Below is a small trained network, with its code and all its weights. Each question gives an input and a target symbol and asks what happens when units are switched off, that is, made to give their printed mean instead of their output.

import numpy as np


def w(rows, s, z=0):
    codes = np.array(rows[::2]) - 128.0
    scale = np.full(codes.shape[1], s)
    scale[-1] = z or s
    return codes * scale


def norm(h):
    return h / np.sqrt((h * h).mean(-1, keepdims=True) + 1e-5)


def softmax(a):
    e = np.exp(a - a.max(-1, keepdims=True))
    return e / e.sum(-1, keepdims=True)


def log_softmax(a):
    a = a - a.max(-1, keepdims=True)
    return a - np.log(np.exp(a).sum(-1, keepdims=True))


def net(x, mask):
    ids = ['γεζημπστ'.index(c) for c in x.split()]
    T = len(ids)
    res = E[ids] + P[:T]
    u = 0
    for l in range(3):
        r = norm(res)
        for j in range(3):
            rows = slice(4 * j, 4 * j + 4)
            q, k, v = (r @ M[l][rows].T for M in (Q, K, V))
            z = softmax(np.where(np.tri(T) > 0, q @ k.T / 4**0.5, -1e9)) @ v
            o = O[l][rows]
            res = res + np.where(mask[u + j], z, o[:, -1]) @ o[:, :-1]
        u += 3
    return log_softmax(norm(res)[-1] @ U[:, :-1].T + U[:, -1])


Q, K, V, O = {}, {}, {}, {}
E = w([
[179,67,79,107,162,99],'γ',
[115,74,24,123,4,145],'ε',
[160,105,143,114,82,63],'ζ',
[120,131,119,113,214,133],'η',
[150,159,178,152,52,247],'μ',
[108,105,75,99,40,126],'π',
[166,109,107,53,227,97],'σ',
[156,54,101,132,18,77],'τ',
],0.011)
P = w([
[108,127,160,57,146,134],'0',
[47,69,89,168,127,187],'1',
[99,134,74,47,75,85],'2',
[152,188,80,126,157,138],'3',
[198,59,192,252,166,41],'4',
[120,93,167,108,97,180],'5',
[88,100,85,86,103,170],'6',
],0.014)
Q[0] = w([
[36,224,109,60,197,99],'0.h1',
[78,191,196,52,131,116],'0.h1',
[50,199,160,110,96,50],'0.h1',
[100,51,46,115,71,153],'0.h1',
[154,159,49,191,108,183],'0.h2',
[150,183,93,35,73,163],'0.h2',
[81,149,96,14,136,207],'0.h2',
[98,144,50,59,121,54],'0.h2',
[50,26,181,170,162,133],'0.h3',
[50,156,62,10,147,118],'0.h3',
[155,95,234,234,172,164],'0.h3',
[126,142,3,175,76,104],'0.h3',
],0.007)
K[0] = w([
[98,26,174,107,131,109],'0.h1',
[100,53,119,185,88,156],'0.h1',
[53,107,161,173,154,132],'0.h1',
[194,152,120,124,75,87],'0.h1',
[158,123,69,91,99,186],'0.h2',
[183,160,116,103,26,116],'0.h2',
[162,229,127,127,132,25],'0.h2',
[180,160,142,131,60,131],'0.h2',
[148,147,92,189,101,167],'0.h3',
[109,79,207,123,69,88],'0.h3',
[86,254,52,173,153,101],'0.h3',
[186,147,175,35,151,133],'0.h3',
],0.0092)
V[0] = w([
[202,212,183,107,154,87],'0.h1',
[102,215,79,128,100,156],'0.h1',
[207,163,32,116,115,198],'0.h1',
[163,107,74,75,102,94],'0.h1',
[14,102,172,134,133,161],'0.h2',
[118,31,166,219,98,113],'0.h2',
[105,51,169,161,180,192],'0.h2',
[71,67,83,135,79,130],'0.h2',
[145,156,194,55,149,85],'0.h3',
[130,197,165,167,86,118],'0.h3',
[94,143,193,114,96,110],'0.h3',
[78,253,105,86,172,147],'0.h3',
],0.0079)
O[0] = w([
[169,174,254,153,206,101,89],'0.h1',
[95,172,84,62,155,66,127],'0.h1',
[146,185,172,34,176,104,185],'0.h1',
[64,170,151,152,149,133,254],'0.h1',
[181,91,46,210,164,122,122],'0.h2',
[199,118,116,156,178,176,122],'0.h2',
[193,78,139,187,118,138,86],'0.h2',
[155,118,81,141,166,102,236],'0.h2',
[106,173,128,218,124,160,178],'0.h3',
[107,125,93,196,96,96,50],'0.h3',
[64,183,94,156,80,200,140],'0.h3',
[128,29,63,173,173,69,66],'0.h3',
],0.0061,0.006)
Q[1] = w([
[132,109,112,76,137,87],'1.h1',
[11,7,98,151,92,146],'1.h1',
[174,88,199,139,243,187],'1.h1',
[203,254,117,101,97,69],'1.h1',
[112,30,135,112,143,131],'1.h2',
[37,206,85,196,213,172],'1.h2',
[237,153,167,165,187,18],'1.h2',
[102,236,116,174,206,53],'1.h2',
[58,216,69,139,58,233],'1.h3',
[221,195,202,221,139,207],'1.h3',
[150,105,11,156,73,107],'1.h3',
[97,138,12,107,70,157],'1.h3',
],0.0073)
K[1] = w([
[114,146,176,126,100,145],'1.h1',
[169,163,98,155,101,121],'1.h1',
[73,93,97,146,144,65],'1.h1',
[107,118,199,101,136,168],'1.h1',
[121,88,8,135,109,119],'1.h2',
[93,125,195,148,161,196],'1.h2',
[228,66,146,125,106,110],'1.h2',
[148,131,228,155,145,86],'1.h2',
[107,105,150,39,120,162],'1.h3',
[67,33,102,110,170,86],'1.h3',
[183,134,174,170,205,156],'1.h3',
[134,133,177,92,168,169],'1.h3',
],0.011)
V[1] = w([
[176,178,123,128,148,73],'1.h1',
[203,164,181,96,134,172],'1.h1',
[247,134,98,99,145,87],'1.h1',
[77,69,133,148,166,137],'1.h1',
[134,144,48,173,169,168],'1.h2',
[127,109,72,40,40,64],'1.h2',
[160,190,158,190,38,165],'1.h2',
[97,87,82,183,155,162],'1.h2',
[68,2,112,35,166,23],'1.h3',
[95,165,80,142,167,144],'1.h3',
[111,150,139,251,155,91],'1.h3',
[163,56,167,232,157,181],'1.h3',
],0.0091)
O[1] = w([
[96,209,89,96,139,160,20],'1.h1',
[153,172,90,143,240,203,116],'1.h1',
[98,202,67,97,130,197,2],'1.h1',
[145,73,131,167,196,82,151],'1.h1',
[81,23,174,187,64,172,132],'1.h2',
[90,219,38,143,121,82,198],'1.h2',
[83,153,183,108,182,119,137],'1.h2',
[179,69,164,181,71,145,144],'1.h2',
[88,72,79,118,127,60,106],'1.h3',
[63,143,172,180,67,157,127],'1.h3',
[90,179,254,127,143,60,18],'1.h3',
[170,146,136,117,160,117,68],'1.h3',
],0.0074,0.0055)
Q[2] = w([
[130,237,75,171,200,100],'2.h1',
[166,140,43,178,181,155],'2.h1',
[177,76,74,62,46,137],'2.h1',
[191,69,135,95,115,161],'2.h1',
[59,196,150,82,134,192],'2.h2',
[114,156,35,25,24,154],'2.h2',
[150,153,89,116,62,54],'2.h2',
[254,138,162,159,158,169],'2.h2',
[172,109,71,166,122,151],'2.h3',
[126,167,26,88,60,116],'2.h3',
[156,105,80,41,109,98],'2.h3',
[16,230,82,41,84,113],'2.h3',
],0.0075)
K[2] = w([
[27,165,231,109,144,165],'2.h1',
[152,118,156,138,90,201],'2.h1',
[155,40,55,129,173,116],'2.h1',
[199,63,146,197,163,99],'2.h1',
[205,162,55,133,93,216],'2.h2',
[88,66,106,149,217,233],'2.h2',
[126,104,140,111,242,143],'2.h2',
[195,94,136,193,47,115],'2.h2',
[145,116,127,113,54,134],'2.h3',
[3,150,137,45,164,222],'2.h3',
[35,167,120,137,190,228],'2.h3',
[183,175,191,103,183,237],'2.h3',
],0.0073)
V[2] = w([
[200,183,190,36,166,33],'2.h1',
[128,206,128,65,100,232],'2.h1',
[99,205,128,90,6,155],'2.h1',
[185,211,141,109,147,123],'2.h1',
[165,130,147,211,57,95],'2.h2',
[144,136,60,165,161,195],'2.h2',
[169,205,155,44,148,60],'2.h2',
[73,120,48,135,32,119],'2.h2',
[92,114,89,141,92,60],'2.h3',
[136,116,111,176,255,165],'2.h3',
[59,93,177,162,176,54],'2.h3',
[71,111,100,105,91,68],'2.h3',
],0.0075)
O[2] = w([
[86,211,131,113,184,144,8],'2.h1',
[134,51,78,3,109,153,31],'2.h1',
[68,119,172,66,175,115,66],'2.h1',
[87,141,90,83,77,161,2],'2.h1',
[166,180,211,64,103,169,125],'2.h2',
[187,71,55,167,134,174,146],'2.h2',
[18,144,90,107,199,141,7],'2.h2',
[99,81,163,97,107,166,133],'2.h2',
[91,99,162,106,125,96,85],'2.h3',
[104,129,68,223,118,154,71],'2.h3',
[28,137,104,171,100,108,17],'2.h3',
[50,60,193,141,148,98,110],'2.h3',
],0.0072,0.0023)
U = w([
[182,41,181,183,105,111,154],'γ',
[173,130,91,156,200,94,253],'ε',
[83,254,205,91,174,110,208],'ζ',
[206,171,53,127,164,160,89],'η',
[81,114,80,127,108,98,26],'μ',
[91,135,133,110,107,64,35],'π',
[142,109,129,26,134,147,84],'σ',
[228,178,146,57,125,200,103],'τ',
],0.0093,0.0041)

Each question gives the input, a string of symbols that net reads in full, and the target symbol t.
The units are the heads (4 rows each of Q, K, V and O). Each row of codes is followed by its name. A weight is (code - 128) times the scale printed after its matrix; where a second scale follows, it is the last column's (O and U).
mask holds one flag per head, layer by layer. A switched-off head (its flag False) gives its mean, the last column of its rows in O, instead of its output. The means were averaged over made-up inputs and are rounded, as every weight is.
A unit's drop is (log p(t) with every unit on - log p(t) with that unit switched off) / (log p(t) with every unit on - log p(t) with every unit switched off).
The circuit of an input: a set's keep is (log p(t) with only the set's units on - log p(t) with every unit switched off) / (log p(t) with every unit on - log p(t) with every unit switched off). Starting from all 9 units, units are removed one at a time, each time the one whose removal leaves the highest keep (on an exact tie, the one counted first), for as long as the keep stays at least 0.8.
circuit, biggest first: the units of the circuit, biggest drop first
unit that matters most: the unit with the biggest drop
heads that matter: for each layer, one digit per head in row order, 1 if its drop is at least 0.15 and else 0, layers parted by /
input ζ σ ε τ ζ τ, target ζ: heads that matter : 101 / 000 / 000
input ζ π γ η η ζ σ, target γ: unit that matters most : 0.h1
input ζ γ ε π η σ, target ζ: heads that matter : 101 / 001 / 000
input η τ ζ σ, target γ: heads that matter : 001 / 010 / 000
input ζ ζ ε, target ζ: heads that matter : 101 / 001 / 000
input η ε ζ ζ, target γ: heads that matter : 001 / 010 / 000
input ζ ζ γ γ σ τ ζ, target η: heads that matter : 100 / 011 / 100
input μ π η, target η: circuit, biggest first : (2.h3; 1.h1)
input τ π ζ γ, target σ: heads that matter : 101 / 011 / 100
input τ τ η ε, target σ: circuit, biggest first : (0.h3; 2.h1)
input σ ε τ μ, target ε: circuit, biggest first : (0.h1; 1.h3; 0.h3; 2.h1)
input ε τ τ τ γ τ, target σ: circuit, biggest first : (1.h1; 2.h3)
input τ τ ζ γ ε ζ, target τ: circuit, biggest first : (0.h2; 1.h1)
input η μ γ τ ζ η, target π: circuit, biggest first : (1.h3; 0.h3; 2.h3)
input ζ γ η, target ζ: circuit, biggest first : (1.h3; 0.h3; 0.h1)
input τ τ μ ζ, target σ: circuit, biggest first : (2.h1; 0.h3)
input ζ γ ε μ, target ζ: unit that matters most : 0.h3
input η ζ ζ π η π τ, target π: circuit, biggest first : (0.h2; 2.h3; 0.h1)
input ζ ζ γ, target ζ: circuit, biggest first : (0.h3; 1.h3; 0.h1)
input μ τ η, target η: unit that matters most : 0.h1
input ε γ σ η, target μ: circuit, biggest first : (1.h3; 0.h2)
input τ σ η γ, target τ: circuit, biggest first : (0.h3; 0.h2)
input η γ ζ η, target γ: circuit, biggest first : (0.h3; 1.h2)
input σ μ τ ε γ ζ ζ, target μ: heads that matter : 111 / 001 / 001
input ζ η π ζ σ μ, target ζ: heads that matter : 100 / 000 / 000
